Below are the code and all the weights of a small trained network. Each question names an input and a target symbol and asks about switching units off, where a switched-off unit gives its printed mean instead of its output.

import numpy as np


def w(rows, s, z=0):
    codes = np.array(rows[::2]) - 128.0
    scale = np.full(codes.shape[1], s)
    scale[-1] = z or s
    return codes * scale


def f(y):
    return y / 2 * (1 + np.tanh(0.7978845608 * (y + 0.044715 * y**3)))


def softmax(a):
    e = np.exp(a - a.max(-1, keepdims=True))
    return e / e.sum(-1, keepdims=True)


def log_softmax(a):
    a = a - a.max(-1, keepdims=True)
    return a - np.log(np.exp(a).sum(-1, keepdims=True))


def net(x, mask):
    ids = ['βδζηθλμξπσω'.index(c) for c in x.split()]
    T = len(ids)
    res = E[ids] + P[:T]
    q, k, v = (res @ M[0].T for M in (Q, K, V))
    z = softmax(np.where(np.tri(T) > 0, q @ k.T / 2**0.5, -1e9)) @ v
    res = res + np.where(mask[0], z, O[0][:, -1]) @ O[0][:, :-1]
    y = f(res @ A[0][:, :-1].T + A[0][:, -1])
    res = res + np.where(mask[1:13], y, B[0][:, -1]) @ B[0][:, :-1]
    return log_softmax(res[-1] @ U[:, :-1].T + U[:, -1])


Q, K, V, O, A, B = {}, {}, {}, {}, {}, {}
E = w([
[136,161,140,135],'β',
[91,161,139,87],'δ',
[142,119,252,188],'ζ',
[118,145,77,70],'η',
[146,147,122,63],'θ',
[51,167,81,99],'λ',
[120,225,137,203],'μ',
[149,146,129,71],'ξ',
[132,59,152,137],'π',
[110,153,122,77],'σ',
[176,144,119,65],'ω',
],0.021)
P = w([
[109,251,78,124],'0',
[146,139,118,79],'1',
[148,139,128,78],'2',
[142,139,132,80],'3',
[140,140,133,80],'4',
[135,141,132,78],'5',
[128,140,134,78],'6',
[127,136,118,73],'7',
[118,126,110,66],'8',
],0.013)
Q[0] = w([
[165,223,57,2],'head 1',
[187,96,190,156],'head 1',
],0.0096)
K[0] = w([
[139,253,151,164],'head 1',
[127,56,176,138],'head 1',
],0.017)
V[0] = w([
[220,152,235,159],'head 1',
[254,124,64,87],'head 1',
],0.011)
O[0] = w([
[69,81,21,88,1],'head 1',
[254,172,35,137,40],'head 1',
],0.014,0.0057)
A[0] = w([
[169,212,126,149,231],'neuron 1',
[143,84,95,231,224],'neuron 2',
[77,200,88,125,103],'neuron 3',
[94,30,114,86,60],'neuron 4',
[142,183,163,137,121],'neuron 5',
[128,153,140,184,4],'neuron 6',
[187,159,96,255,104],'neuron 7',
[166,159,188,250,6],'neuron 8',
[127,38,163,173,169],'neuron 9',
[149,85,162,44,244],'neuron 10',
[193,171,74,152,10],'neuron 11',
[157,119,64,82,106],'neuron 12',
],0.012,0.0043)
B[0] = w([
[148,76,94,60,248],'neuron 1',
[163,118,241,196,127],'neuron 2',
[108,83,160,137,193],'neuron 3',
[254,152,193,143,203],'neuron 4',
[153,121,137,87,233],'neuron 5',
[144,173,125,158,152],'neuron 6',
[2,118,49,166,162],'neuron 7',
[158,139,55,199,242],'neuron 8',
[161,234,76,133,135],'neuron 9',
[15,187,54,195,203],'neuron 10',
[186,34,186,234,168],'neuron 11',
[90,100,217,174,160],'neuron 12',
],0.0078,0.015)
U = w([
[25,209,1,193,240],'β',
[75,144,145,114,196],'δ',
[61,93,222,167,79],'ζ',
[141,167,27,134,159],'η',
[143,100,155,114,128],'θ',
[120,194,183,213,145],'λ',
[74,142,143,168,25],'μ',
[130,112,149,125,81],'ξ',
[131,155,137,99,90],'π',
[152,172,114,6,141],'σ',
[101,95,151,214,4],'ω',
],0.0087,0.0034)

Each question gives the input, a string of symbols that net reads in full, and the target symbol t.
The units are the heads (2 rows each of Q, K, V and O) and the neurons (one row each of A and B). Each row of codes is followed by its name. A weight is (code - 128) times the scale printed after its matrix; where a second scale follows, it is the last column's (O, A, B and U).
mask holds one flag per unit, heads first, then neurons. A switched-off unit (its flag False) gives its mean, the last column of its rows in O or B, instead of its output. The means were averaged over made-up inputs and are rounded, as every weight is.
A unit's drop is (log p(t) with every unit on - log p(t) with that unit switched off) / (log p(t) with every unit on - log p(t) with every unit switched off).
The circuit of an input: a set's keep is (log p(t) with only the set's units on - log p(t) with every unit switched off) / (log p(t) with every unit on - log p(t) with every unit switched off). Starting from the 12 units with the biggest drops (on a tie, the unit counted first), units are removed one at a time, each time the one whose removal leaves the highest keep (on an exact tie, the one counted first), for as long as the keep stays at least 0.8.
units of the circuit, in order: the units of the circuit, biggest drop first
unit that matters most: the unit with the biggest drop
top k neurons: the k neurons with the biggest drops, biggest first
drop of u: that unit's drop, to one decimal
input η θ μ ω μ β η δ, target β: units of the circuit, in order	[head 1]
input μ λ η ζ λ ξ, target β: units of the circuit, in order	[neuron 10; head 1]
input ω λ λ ζ λ λ, target ω: units of the circuit, in order	[neuron 11; head 1; neuron 12]
input λ ζ λ ω μ δ, target β: units of the circuit, in order	[neuron 10; head 1]
input λ λ λ λ δ, target λ: units of the circuit, in order	[head 1; neuron 8]
input μ λ ω ω η, target β: top 2 neurons	[neuron 10; neuron 5]
input λ λ μ ω λ, target ζ: units of the circuit, in order	[head 1; neuron 8]
input η η λ η η, target η: units of the circuit, in order	[head 1; neuron 7; neuron 1]
input σ σ η μ, target β: top 2 neurons	[neuron 4; neuron 7]
input ζ λ λ λ λ λ σ ζ ξ, target ζ: top 2 neurons	[neuron 4; neuron 12]
input σ σ π λ ξ, target σ: units of the circuit, in order	[neuron 8; neuron 11; neuron 12]
input σ ω η η, target σ: top 2 neurons	[neuron 8; neuron 7]
input λ σ λ μ, target β: drop of neuron 3	0.0
input η σ σ η λ η λ ζ ξ, target η: drop of head 1	1.2
input ζ λ λ λ ω η, target ζ: drop of neuron 8	0.2
input λ π δ μ λ ζ, target β: unit that matters most	neuron 4
